Below is a small trained network, with its code and all its weights. Each question gives an input and a class and asks what happens when units are switched off, that is, made to give their printed mean instead of their output.

import numpy as np


def w(rows, s, z=0):
    codes = np.array(rows[::2]) - 128.0
    scale = np.full(codes.shape[1], s)
    scale[-1] = z or s
    return codes * scale


def f(y):
    return np.maximum(y, 0)


def log_softmax(a):
    a = a - a.max(-1, keepdims=True)
    return a - np.log(np.exp(a).sum(-1, keepdims=True))


def net(x, mask):
    res = np.array(x, float).reshape(1, 6) / 4 @ E
    y = f(res @ A[0][:, :-1].T + A[0][:, -1])
    res = res + np.where(mask, y, B[0][:, -1]) @ B[0][:, :-1]
    return log_softmax(res[-1] @ U[:, :-1].T + U[:, -1])


A, B = {}, {}
E = w([
[23,181,52,168,179,134],'x0',
[124,96,115,125,118,120],'x1',
[169,85,130,246,184,81],'x2',
[141,140,98,217,80,233],'x3',
[115,126,139,135,123,129],'x4',
[135,121,116,124,128,124],'x5',
],0.012)
A[0] = w([
[167,143,215,45,101,135,253],'N0',
[146,108,224,89,105,65,177],'N1',
[253,161,142,146,50,189,141],'N2',
[116,168,79,233,224,172,158],'N3',
[20,167,74,40,132,189,154],'N4',
[144,156,88,181,45,209,241],'N5',
[81,131,47,115,201,2,247],'N6',
[139,185,151,142,179,108,211],'N7',
[189,120,114,144,49,197,198],'N8',
[176,115,145,253,136,98,218],'N9',
[38,182,45,104,196,129,186],'N10',
[212,85,228,190,202,84,206],'N11',
[86,123,26,182,138,168,124],'N12',
[233,118,131,168,115,92,148],'N13',
],0.0091,0.0034)
B[0] = w([
[217,55,111,53,58,40,231],'N0',
[242,114,73,73,160,157,215],'N1',
[98,125,210,145,80,160,220],'N2',
[159,120,46,131,60,28,227],'N3',
[103,182,97,70,147,214,213],'N4',
[155,118,101,167,87,187,222],'N5',
[67,174,186,80,165,94,235],'N6',
[148,131,127,81,145,82,167],'N7',
[77,107,200,207,43,186,207],'N8',
[126,1,110,124,122,73,239],'N9',
[105,208,106,155,161,133,215],'N10',
[112,48,123,151,190,116,252],'N11',
[139,170,23,91,68,86,197],'N12',
[105,67,184,156,152,135,201],'N13',
],0.0078,0.013)
U = w([
[175,89,44,54,18,63,255],'0',
[166,30,138,104,226,144,61],'1',
[116,115,208,120,22,222,104],'2',
[80,44,191,235,115,152,77],'3',
[60,186,137,56,188,171,108],'4',
[19,160,173,180,171,2,102],'5',
[118,175,49,159,94,238,134],'6',
],0.0081,0.002)

Each question gives the input, the list of numbers given to net, and the class t.
The units are the neurons (one row each of A and B). Each row of codes is followed by its name. A weight is (code - 128) times the scale printed after its matrix; where a second scale follows, it is the last column's (A, B and U).
mask holds one flag per neuron, in row order. A switched-off neuron (its flag False) gives its mean, the last column of its row in B, instead of its output. The means were averaged over made-up inputs and are rounded, as every weight is.
A unit's drop is (log p(t) with every unit on - log p(t) with that unit switched off) / (log p(t) with every unit on - log p(t) with every unit switched off).
The circuit of an input: a set's keep is (log p(t) with only the set's units on - log p(t) with every unit switched off) / (log p(t) with every unit on - log p(t) with every unit switched off). Starting from the 12 units with the biggest drops (on a tie, the unit counted first), units are removed one at a time, each time the one whose removal leaves the highest keep (on an exact tie, the one counted first), for as long as the keep stays at least 0.8.
units of the circuit, in order: the units of the circuit, biggest drop first
unit that matters most: the unit with the biggest drop
k most important neurons: the k neurons with the biggest drops, biggest first
drop of u: that unit's drop, to one decimal
input [-6,-2,3,-6,-2,1], class 1: unit that matters most -> N11
input [-5,7,1,-3,-4,3], class 1: units of the circuit, in order -> (N3; N12)
input [1,-1,6,-7,-7,0], class 5: 4 most important neurons -> (N6; N0; N5; N4)
input [-1,-1,3,3,2,8], class 3: units of the circuit, in order -> (N0; N1)
input [3,-8,2,6,-1,-5], class 0: 2 most important neurons -> (N3; N12)
input [8,-1,2,2,1,2], class 0: 3 most important neurons -> (N3; N12; N8)
input [0,3,4,3,-6,-6], class 3: 2 most important neurons -> (N0; N1)
input [6,3,1,7,-1,8], class 0: 3 most important neurons -> (N3; N12; N9)
input [5,1,2,-1,-5,2], class 5: 3 most important neurons -> (N0; N6; N1)
input [-1,8,-1,7,5,-3], class 2: 2 most important neurons -> (N11; N8)
input [-1,8,-8,8,-7,-7], class 2: 2 most important neurons -> (N8; N2)
input [0,-5,-3,1,2,5], class 2: 3 most important neurons -> (N3; N12; N1)
input [-3,0,1,0,-6,8], class 1: 3 most important neurons -> (N3; N12; N5)
input [6,-1,1,-1,-6,-8], class 5: units of the circuit, in order -> (N6)
input [3,-7,5,8,-1,7], class 0: 2 most important neurons -> (N3; N12)
input [7,-5,0,-5,-2,5], class 4: 2 most important neurons -> (N4; N9)
input [2,-4,7,2,-7,3], class 0: 3 most important neurons -> (N3; N12; N9)
input [-8,-7,2,-2,-7,1], class 1: drop of N12 -> 0.1
input [7,-1,-1,-5,-8,7], class 4: drop of N4 -> 0.4
input [2,5,-6,-6,1,4], class 4: drop of N13 -> 0.0
input [6,0,2,-6,-6,6], class 5: unit that matters most -> N1
